Each row is followed by its class.
[ 155 -128  296  226 -147  -63  103  272  296 -233   81  189  -39 -106
 -111  -58  -63  107   70   45 -164   66   35 -274  144   65   38  249
   77  133  -24  -21  108  -56 -122  194   86    4]
<143>
[-109  -15 -117 -354  274  228  -39 -236   89   32  324  -68  103  -33
  -72  -72 -115   74 -122 -134   87 -109 -184   -7 -353 -233  196 -264
 -487 -172  -22   83  -79   28  182   -2   90  -54]
<6>
[ -23 -198   76 -258  143  201  399  -90  -26 -105  274   89  250 -235
 -335  -87   30  127   15 -138   17 -142 -144 -355  188   71  217   97
  -25 -220 -123  124 -191 -130 -178 -349  108  -58]
<78>
[  57  -34  -40    2  -58   29  133   12  203  303   75  109  -52 -344
 -150  114  161  181 -281 -647 -215   37  245 -117 -138 -228  -25   25
  -56  118  -25 -140  255    0 -165  217   30  -61]
<227>
[  -8   73 -157  -60  -23   62  123 -305  -97  301  122  209   11   21
  -78   -3   94   86  404 -133  -83   23  155 -123  -57  -81  215 -413
   82 -362  -22 -144 -129    8   34 -187  307   93]
<217>
[ 100  -64  296  227  -96 -189    1  171  243 -154   92  195  -37  -56
  -39   77   -2  167  115   37  -67  114   19 -242  106  114   70  247
  115  179   67   11  119  -98  -38  223   55   73]
<215>
[  26  -96  -89   -2  -16   76  103  -20  190  313   76   79  -13 -224
  -24   42  135  119 -256 -642 -188  127  238 -110 -135 -228  -45  -52
    5   90  -67 -153  391  -32 -193  142   75  -28]
<130>
[-112 -263   56 -237  -84  -23  252 -123  111  -26  107  108  245 -246
 -298   55  255   98  -40 -179 -105  -74  -42 -391  104  -71  173  -27
   69  -59  -60  -53  -98 -238 -198 -250   25    8]
<188>
[ -51   36  -32  -74  -56 -184 -114 -263 -179   97  -79    1  -19  -68
  -24   26   83  120  202  141  -26  106   66  164   91  161  -35  -81
  292  129  -52   23 -106 -141 -152  -66 -113  -37]
<130>
[   4 -218   55 -172   56  150  286   -1   17 -113  176  242  251 -156
 -263  -89  134  106  110  -58   18 -146  -90 -334  186  -16  218   31
   31 -167  -60   44 -176 -142 -266 -350   40  -62]
<143>
[ 101  -96  244  210 -114  -19  105  172  165 -217   85  237   40  -12
  -80   21    5  135  194   74   53   10   10 -281  168  126  102  126
   51  103   22  -44  101  -74  -46   76  110   97]
<6>
[  38 -142  235  282  -60  516 -240  -55  -40 -108  -46 -105   64 -188
  -91 -223 -124  -33   30  402   65 -253   42  165  106   28  120  -66
   49  147 -170  324  -48   56   49   70  178  -64]
<74>
[  27 -163  148  152  -38  311  -87   21  165  -90 -144  -13   43 -235
  -69 -111  -36   62   -3  185  -14 -163  136  177   49 -122   52   21
  -37   71  -99  177   24   94   60  117  182   -9]
<215>
[  18 -161  -49 -310   41   -4  360  -98   -9  -95   64  158  204 -195
 -401   60  126   99   80 -202   30 -105 -195 -420  161   45  153  151
  -20 -149 -115   18 -320 -200 -128 -356   56  -93]
<188>
[ -68   90  -62 -256  284  136  -72 -162  128  -53  127  -94   98  -17
  -56  -26  -68  -56 -222  -97   89 -123 -302   44 -319 -198  208  -83
 -385  -12  -38  183  -95  -43  203   53   -4 -104]
<227>
[ -42   69 -116  -93   66  189   20 -287 -136  338  137  108   65   28
   32  -44   43   42  330 -154  -99  -34  126  -56  -58  -49  175 -434
  113 -412   14  -89  -24   59   65 -185  368  139]
<78>
[ -11  -72  271  249  -42   86  153  115  286  -98  103  182  114 -111
 -162    8   33   99  119   48 -107  144  167 -328  189  -57  231  102
  102  102  -47   82   -1 -151  -59  124  121   43]
<123>
[ 138  -83 -111  -33  -74  -93  262   71  103  219  -93  132    8 -221
 -121  240  -14  145 -204 -899 -258   24   77 -235  -22 -166  -68  134
 -141  109  -67 -149  283  -89 -276   82   55  -84]
<215>
[ 117 -149  103  188  -52  457 -163  116   97  -93 -145  -11   -5 -158
  -60 -118  -67  -78   -8  239  134 -289  114  156   60 -127   61  -96
  -79   89 -134   -8   -9  114   71  128  173  -98]
<168>
[ 120 -191  255  192  -81  111  135  123  221 -165  125  176   49  -82
 -164   36  -13  178  207   62    4  212   86 -297  161   16  212  172
   23  -61  -36   42   84  -74   -2  146  144   62]
<6>
[ -38 -162  143  144 -170  359 -161  137  147 -160 -121  -59   49 -222
  -70 -150   48  -87  -69  296   -2 -173   65  296   41 -149  -11   12
   44   56  -65   63   84  112  184  104   15  -82]
<139>
[  11 -121   92  227  -21  363 -107  118  218  -82 -203    8   43 -182
   50 -187   54 -155 -199  336  -10 -210  151  338  -45 -155   48   92
   95  155   12  131 -132  127   37   89   83  -31]
<188>
[ -24  191  -55   23  -55 -179  -29 -169 -211  -28 -270  -96  -31   -2
  -10  151  134  -38   61  185   82  152  -51  378   43   27  -17  -83
  108   82   22  -21 -109 -131  -53   75 -232  -33]
<227>
[ -51   76  -20  -95 -117  -18  -94 -172 -268   69   51  -79   35  -68
   -4  -34  151    7   69  243   10   78  -54  184   60  100   27 -175
  220   90   29  -38 -234 -164 -127  -24 -160  -68]
<139>
[ 103 -139  269  124  -75   84   53  136  225 -167   70  159   26 -162
  -93    4    6  240  152  126  -64   12   45 -295  170   85  134  231
   30   98    0   52   68  -35   10  178  134   78]
<136>
[ -96 -297   -2 -276   34  150  240  -89  132  -87   94  152  258 -205
 -332  -60  126   46   93  -79  -77 -177  -48 -400  193  -21  192   55
   30 -220 -164  -30 -253 -191 -139 -326   83  -48]
<130>
[ 129   26  -75   47  -45   13  269  -35   34  293  123   69   52 -190
 -208  182  -20  254 -184 -824 -160  182   70 -209 -156 -195  -19  -35
 -178   78  -76  -46  293   30 -127  127  141  -39]
<139>
[  52 -204  103  193  -50  320 -144   61  142 -160  -61   34   13 -141
  -37 -144   70  -47  -66  259  142 -256  107  332  -46 -122  -17  -80
   27  138 -118    7  106  136   61  183   73  -29]
<139>
[  29 -234  164  160   -9  465 -113   93  147 -171  -64  -44   39 -150
  -34 -160  -25 -126  -55  308   87 -259  119  201   51 -100   59  -60
   31   88 -106   91   76  161   84   89  120  -55]
<136>
[ -87 -147   75 -234  -57  107  347  -38  -28 -126  149  135  252 -193
 -395  -26  221   19  110 -107  -56 -139 -163 -476  217    2  160   28
   59 -219 -105  -37 -179 -208 -102 -384   23  -22]
<6>
[-101  195   19 -111  -67 -174  -72 -271 -177  -38  -79  -92   22  -21
  -22   49  132  -20  153  234   79  120  -84  224  -13   94  -26 -111
  200  109  -20   10 -118 -108  -48   -5 -168  -21]
<136>
[  36  139  -48  -36   60 -249  -78 -167  -41   71 -151    4  -73   21
  193   12  155  -25  -11  292  135   10    5  362  -92   92   -1    9
  303  178   -8 -132 -176  -76 -185   42 -155  -11]
<168>
[ 108  -32  -55   80  -88   46   81  -65   66  311   55   95  -57 -287
  -96   80   30  232 -157 -717 -253   37  129 -227 -160 -121  -84   90
  -32  147  -75  -87  303   29 -186  145   83  -17]
<168>
[ -47   17 -187 -105   83  114  113 -225   25  306  129  162   57   35
    2  -55  106  -40  280 -194 -117   46  166   40  -29 -170  208 -480
   30 -506   32 -126 -110   63  -10 -111  289   19]
<139>
[ 117    3  227  157  -85  -66  201  127  184  -95   75  212  -50 -102
 -104   16   41  216  192  -48  -12  -23  132 -336  198  202   92  142
  110    3  -26  -37  258    4  -19   81  185  151]
<227>
[ -25   77 -140  -62  -33  -34  101 -214  -74  289  119  150   56   81
   17   48   51    5  430 -277    1  126  163  -34  -64 -133  192 -472
   56 -473  -23 -212 -104   50  134 -101  333   78]
<139>
[ -64  -41   22 -186  215  192 -240 -161   73 -101  270   -1   37  -62
 -117  -96  -30   42  -21    5    2 -242 -179 -166 -282 -211  215 -202
 -372   19  -71  119    2  -27  141   51  -14  -92]
<139>
[ -24  185  -96 -101  -31   19   68 -182  -75  247  -20   65   39   51
  -32   35   70  -32  245 -100  -97   25  115  -25  -41 -147  168 -374
  -58 -353   31  -99 -177   24   50  -78  260   43]
<143>
[ -81 -120   35 -335   38  -11  292 -110  154  -48   44  159  210 -215
 -285   56  207  -25  -19 -197  -88 -151  -83 -382  105  -41  127  271
  109 -136 -116   27 -155 -231 -200 -304    5  -66]
<123>
[-127 -310   22 -287  -90  186  212   27   99 -176  131  129  259 -186
 -287  -46  103   34   75  -44  -44 -215  -80 -427  255   11  159  -43
   -3 -139  -80 -135 -107 -193  -86 -361   78  -38]
<139>
[ -40   11  -34 -307  203  197  -94 -178   87  -74  175  -40   12  -59
 -132  -46   31  -28  -80  -34   60 -234 -155 -162 -289 -253  174 -223
 -440  -41  -53   62    7    7  118   30   54  -92]
<74>
[ -97   -1  -73 -292  -34 -212  -40 -244  -80   49  -24  -65   10  -13
  140   20  257  -45   27  141   68  168  -11  319   19  101    4 -152
  313   10   33  -96   41 -208 -203   14 -207  -17]
<188>
[ 145  -42  253  223 -120   36  213  256  153 -190   86  189   15 -102
  -96    0   19  158  102  169  -12   46  -15 -237  144   10  155  241
   34   76    9  -42   -1  -93   31  126   63   60]
<217>
[ -19 -328   47 -239  -95  162  302  -69   38  -92  166  155  204 -228
 -375   16  171   49   93  -44 -104 -169  -87 -477  171  -35  189   23
   53 -134 -104  -60 -199 -216 -249 -289  -20  -64]
<215>
[   1   59 -154  -35   -9   97   47 -351 -165  340    5   85   32   71
  -21  105   78   26  333 -186 -119    8  102 -107  -18  -72  189 -469
   28 -312   20 -124 -114   14   28 -139  350   82]
<123>
[-119  169 -109 -144  -36 -264   81 -176  -98  -77 -118  -20  -16   72
   15   47  149 -107  110   55   89  167 -107  204    9   31  -46  -91
  183  -60  -72 -163   42 -196  -17 -117 -152   -4]
<215>
[ -42   61 -138  -95   84 -209  100 -226 -141   70   17  -38   -6   54
   72    4  135  -42    0   71  187  114  -22  409  -80   73  -27 -122
  227  -18  -43  -99 -145  -17 -101  -51 -138  -39]
<78>
[ 114  -68  316  183 -141   -2  111  111  137 -156  111  149   11 -154
 -146    5  -92  187  229  119 -163   89   18 -346  236  155  164  213
   61   24   29  119  -26 -132  -92  125  132   47]
<78>
[  60  -29  -30   24  -74    4  115   13  140  289    3  114  -59 -312
 -107   89  194  139 -244 -660 -272   31  179  -28  -22 -172  -54   96
  -14   76  -23  -30  300  -53 -215  260   -9  -93]
<143>
[ 102 -187  158  198 -131  260   -7   53  -38 -167  -86   53   87 -118
  -99  -43 -127  117   86  301  105 -170   84  107   47  -38   73   14
  -21  234  -79  197  -95   47   29  -19  131   15]
<78>
[ -78  -42   34 -122 -151  -28  -55 -196 -152  -40   -9  -16   37 -100
  -11   27  206   80  246  275  166  154   43  163  138   56   92 -202
  206  -42  -10  -99   40 -177  -96  -68 -119  -24]
<78>
[ -22  167   22   26 -105  -70  -32 -166 -213    0  -77  -55  -21  -88
  -95   28  176    2   41  182   54  138  -19  290  -35    4   27  -69
  189   63  -62  -82 -147 -136   10   21 -113  -30]
<6>
[  41  -78  -69  -19 -135 -118   76   41  334  263  -12  182  -83 -320
   -6   87  133  251 -226 -631 -258  143  247 -102 -157 -157  -68  129
  103  252   -2 -255  368  -25 -145  123  103  -24]
<215>
[ 172  -24  213  186  -67   26  231  223  155 -186   84  188   49  -34
 -137    3  -40  154   66   48  -24   -2  -88 -287  103   74  177  289
  -20  106  -67   17  -73  -62   41  142  110   35]
<74>
[  41   67  -67   13  -28 -137  163   27  193  274  -39   80  -17 -202
   -8  109  188  117 -269 -672 -207   81  122  -27 -130 -258  -64   90
  -47  113  -74 -111  310  -38 -188  243  -70  -82]
<188>
[  89 -198  165  210  -20  410 -128   67   55    5   29    0   30 -172
  -75 -143 -180   24   26  203   19 -214  195  169  142   -4   37 -156
   38  110 -111  113   -6   82  -56  121  197  -90]
<130>
[ -72 -187   68 -224   10   56  290    0   73  -63  215  105  227 -194
 -242  -69  157   96  -36 -132 -133  -94 -141 -407   93  -43  155   94
   42  -33  -72   -4 -203 -140 -139 -241  -15  -59]
<74>
[  -9 -104  -55  -52 -118   41  135  -77  200  281  115  112   28 -330
 -175   95  139  250 -202 -744 -270   99  176 -330 -127 -207   -7   32
  -51  135  -91  -82  372  -76 -183   96   25  -27]
<227>
[-100   21  -18 -322   71   81 -125 -155  142 -121  144  -43   11 -147
 -198  -20  -35   57   32  -55  -11  -56 -114 -175 -274 -253  132 -226
 -445  -25   21   17  -67   23  194   16   38 -102]
<168>
[  53  -26  -80  -41  -26  130  127  -38  153  385   63   72   54 -233
  -49   33  115  180 -360 -603 -268  -34  127 -123  -91 -161   -8  119
  -40  111 -105  -62  231  -70 -240  146   64  -66]
<130>
[ 155 -126  279  198 -174  173   64  174  178 -150  100  182  -50 -169
 -160    1   68   61  131  164  -98   61  125 -381  137    3  217  197
   78  108   12   16  -65 -133  -15  192  101   14]
<227>
[  25 -195   99 -219   83   82  231  -50    8    2  273  188  202 -188
 -367   67   78   91  110 -230   33  -81 -102 -447  198    6  220   74
   26 -211  -81   50 -202 -201 -206 -273   69 -144]
<215>
[  47  -29  -21  -40  -41   33  107   83  229  347  113   61  -67 -227
  -23   99   84  127 -381 -629 -142   58  229  -69  -77 -177  -72   74
  -11  112  -22 -145  433   -6 -140  165   91  -95]
<143>
[-103 -195   68 -236  -39   43  275  -41   86  -81  168  129  228 -273
 -317  -35  171   30  115 -170  -88 -146  -82 -388  262   12  244  -64
   22 -255  -79  -60 -192 -218 -171 -262   31  -95]
<139>
[ 113  -59  285  142 -153  -26   82  120  205 -141  156  172   38  -36
 -149   46  -94  168  190   93  -99  164  -35 -401  136  160  142  239
  121  191  -14  112   42 -171  -44  151   61   48]
<6>
[ -35  198  -35  -55  -46 -256   -3 -217 -164   -4 -139  -26   56  -16
  -38   42   93   -8  212   63   56  169 -101  277   -5   48   13 -158
  191   80  -66    3 -196 -117 -123    8 -154  -87]
<74>
[ 128 -126  316  160 -188   13  154  222  183 -204  118  192  136  -63
 -160   70 -130  183  246  104  -19  142   43 -372  180  101  207  130
   47   89   20  -24  -48 -107  -30   82  162   69]
<130>
[ -10  -38  -42 -339  150  126  -84 -153   37  -53  215  -54   87  -96
 -193   50 -142  119   18 -273  101  -61 -202 -124 -344 -272  217 -304
 -499  -39  -56   68    4   29  243   11  105 -123]
<143>
[  83 -249  127  202  -46  431  -45  105  131 -153 -123  -67  -18 -207
  -86 -132   -5 -107 -166  314    0 -218  146  298   51 -125    2  -23
   14  148  -76   81  -12  133   48  165  135  -65]
<139>
[ -37  -46  -34  -63   62  -73   13 -297 -178  -42   61   70   39    0
  -50  -12   87  142  207  239  128   82  -58  200   43  164   77 -115
  204   62  -31   48 -176 -131 -115 -107  -75   19]
<6>
[ 141 -181  161  200 -108  533   -2   27   20 -178 -123   -1   43 -188
 -217 -109  -71  -95   30  285   28 -162  100  132   17 -142   66   12
    4  145 -150  194 -103   94   33   87  200  -75]
<74>
[  48 -128  193  217  -38  601 -133 -108  -72  -74  -36  -34   94 -254
 -248 -121  -76   48   45  190    6 -219   61  144  128  -91   84  -81
  -67   -3 -183  223    5    3   16  131  224  -41]
<168>
[ -26  -64  -81 -321  130  216  -77 -152   67 -102  172   -3   77  -36
 -120  -35  -48  -19  -91  -28  -18 -252 -205 -100 -281 -204  161 -144
 -415  -42  -33   30 -111  -41   54    7    5  -86]
<123>
[ -60  150 -106  -53  -21 -171   20 -203 -220   69  -70  -74    6   58
  138   34  207    3   40  170  182   87  -71  352   18  110   11 -131
  164  -57    3 -126  -58  -60  -81  -11 -199   10]
<136>
[ 153  -39  299  225 -164  -38  102  277  218 -230   55  159   10  -91
 -169   -6   26   15  146  161   -4  126   53 -191   73  -14   88  275
   78  117   -5   77 -143   12   -1  252  -12  -37]
<74>
[  50  -36  -40    4  -81  -20  146  -56  -44  266  125   92   13 -159
  -74  143  128  190 -119 -756 -143   94  198 -204  -83 -197  -37 -159
 -127   49  -36 -166  369  -17 -255  125   84    0]
<74>
[  30  -96  -67 -297  150  212  -92 -172  -19  -65  296   33  -46  -67
 -202   39  -16   14   73 -136  133 -104 -101 -172 -281 -231  245 -297
 -445 -138    3    4  -24   -6  154   22   53 -132]
<215>
[ 137 -132  246  249  -83  -65  173  215  170  -90   54  139   26  -56
  -11   64   60  105  -41  -74  -75  119   40 -139  134   -3  101  279
  134   69  -27  -67   65  -97  -34  210   92   45]
<188>
[   9   -2  -15 -282  181  172 -139 -130  -47    0  300 -113   10 -120
 -149    8  -84   71  -77 -124   90  -55 -181 -126 -300 -203  132 -254
 -430  -27   41  145  -25    5  160   58   24 -112]
<123>
[ 124  -86  121  231   37  349  -90   -8  106  -33 -140  -26   12 -235
 -112  -77  -70   41  -50  214   90 -123  136  228  -39 -204   82  -45
  -93  126 -123  176 -122  106    4  151  151  -96]
<227>
[ -19 -340   13 -297  138  212  320 -105   47 -122  298  179  254 -120
 -257  -82  121  119   88 -131   79 -162  -72 -462  122   40  235  -68
   -1 -130  -93  -16 -104  -93 -225 -348  118   -7]
<188>
[ 104  -97  115  226  -17  269  -94   26    9 -112 -225  -13    3 -149
  -40 -161   35  -71   58  319   78 -255   90  323   61  -10   -9  -31
   48   73  -50  234 -140  199    9   83  105  -19]
<6>
[ -72 -259   43 -272   31  169  256  -67   91 -100  178  167  277 -209
 -344  -14   79  121   70 -157  -69 -135 -178 -455  173  -22  173  160
  -39 -235  -99   -2 -197 -184 -150 -322   59  -67]
<143>
[-103   67 -160 -145  -53  197   39 -333  -84  330  171  114  108   16
  -82  -35   64   56  382  -39 -171   16   39 -194  -32  -98  214 -401
   22 -425   12  -87 -197  -32   15 -176  192   57]
<217>
[ 157  -98  311  281 -138  147  100  180  138 -248  147  153   59 -134
 -156  -68 -127  294   78  179  -88   22    5 -284  121   97  169  175
  -63  191  -39   52    7  -78  -32  165  198  102]
<123>
